Here is a tiny trained network, its code and every weight. The questions are about switching its units off for an input and a class, where a switched-off unit gives its printed mean instead of its output.

import numpy as np


def w(rows, s, z=0):
    codes = np.array(rows[::2]) - 128.0
    scale = np.full(codes.shape[1], s)
    scale[-1] = z or s
    return codes * scale


def norm(h):
    return h / np.sqrt((h * h).mean(-1, keepdims=True) + 1e-5)


def f(y):
    return y / 2 * (1 + np.tanh(0.7978845608 * (y + 0.044715 * y**3)))


def log_softmax(a):
    a = a - a.max(-1, keepdims=True)
    return a - np.log(np.exp(a).sum(-1, keepdims=True))


def net(x, mask):
    res = np.array(x, float).reshape(1, 4) / 4 @ E
    u = 0
    for l in range(2):
        y = f(norm(res) @ A[l][:, :-1].T + A[l][:, -1])
        res = res + np.where(mask[u : u + 9], y, B[l][:, -1]) @ B[l][:, :-1]
        u += 9
    return log_softmax(norm(res)[-1] @ U[:, :-1].T + U[:, -1])


A, B = {}, {}
E = w([
[115,108,137,147,101],'x0',
[254,130,108,90,58],'x1',
[128,119,129,132,126],'x2',
[115,93,219,60,176],'x3',
],0.0071)
A[0] = w([
[85,163,68,130,141,65],'0.n1',
[112,78,101,126,91,136],'0.n2',
[161,166,15,99,111,180],'0.n3',
[128,128,121,102,90,75],'0.n4',
[12,104,1,182,141,2],'0.n5',
[172,131,145,144,112,165],'0.n6',
[52,158,27,185,91,63],'0.n7',
[164,119,78,191,91,151],'0.n8',
[154,163,158,165,151,128],'0.n9',
],0.01,0.0029)
B[0] = w([
[191,169,206,164,148,159],'0.n1',
[119,254,140,101,153,139],'0.n2',
[105,106,128,189,88,250],'0.n3',
[115,153,140,87,138,126],'0.n4',
[146,200,172,144,168,254],'0.n5',
[141,132,88,131,68,160],'0.n6',
[88,147,144,90,127,247],'0.n7',
[113,121,120,142,94,223],'0.n8',
[126,101,70,92,146,129],'0.n9',
],0.0077,0.0057)
A[1] = w([
[233,102,184,28,97,100],'1.n1',
[134,74,163,171,133,68],'1.n2',
[39,50,156,115,245,115],'1.n3',
[111,154,254,159,47,99],'1.n4',
[3,111,147,162,92,185],'1.n5',
[48,204,209,58,130,2],'1.n6',
[198,114,190,134,139,105],'1.n7',
[147,178,121,217,212,145],'1.n8',
[94,184,134,67,120,185],'1.n9',
],0.0089,0.0017)
B[1] = w([
[2,110,171,67,136,198],'1.n1',
[114,172,81,122,166,129],'1.n2',
[232,110,10,98,140,254],'1.n3',
[152,124,129,97,192,203],'1.n4',
[153,106,104,88,121,205],'1.n5',
[122,123,109,143,134,224],'1.n6',
[89,92,160,203,75,144],'1.n7',
[41,144,166,115,116,191],'1.n8',
[104,86,141,205,92,158],'1.n9',
],0.0089,0.0068)
U = w([
[53,219,189,233,196,190],'0',
[34,44,211,51,95,144],'1',
[228,101,236,201,145,18],'2',
[216,146,96,204,8,203],'3',
[210,63,50,88,208,178],'4',
[198,96,182,222,153,3],'5',
],0.012,0.0062)

Each question gives the input, the list of numbers given to net, and the class t.
The units are the neurons (one row each of A and B). Each row of codes is followed by its name. A weight is (code - 128) times the scale printed after its matrix; where a second scale follows, it is the last column's (A, B and U).
mask holds one flag per neuron, layer by layer. A switched-off neuron (its flag False) gives its mean, the last column of its row in B, instead of its output. The means were averaged over made-up inputs and are rounded, as every weight is.
A unit's drop is (log p(t) with every unit on - log p(t) with that unit switched off) / (log p(t) with every unit on - log p(t) with every unit switched off).
most important unit: the unit with the biggest drop
k most important neurons: the k neurons with the biggest drops, biggest first
k most important neurons of layer l: the k neurons of layer l with the biggest drops, biggest first
drop when u is switched off: that unit's drop, to one decimal
input [-8,6,6,2], class 1: most important unit -> 1.n1
input [5,8,-8,2], class 1: 2 most important neurons -> 1.n1, 1.n3
input [1,-1,-4,-8], class 0: 2 most important neurons -> 0.n5, 1.n3
input [-8,-1,5,0], class 0: 3 most important neurons of layer 1 -> 1.n8, 1.n5, 1.n7
input [-2,0,-5,-8], class 0: 2 most important neurons -> 1.n3, 0.n5
input [-8,0,-8,-6], class 0: 2 most important neurons -> 1.n3, 0.n1
input [-6,3,3,0], class 3: 2 most important neurons -> 0.n3, 1.n3
input [1,0,-4,4], class 4: 2 most important neurons -> 1.n3, 0.n1
input [-8,-7,-7,4], class 4: drop when 1.n3 is switched off -> 0.3
input [0,0,3,-1], class 0: drop when 1.n3 is switched off -> 0.1
input [-3,2,3,1], class 1: drop when 1.n3 is switched off -> 0.3
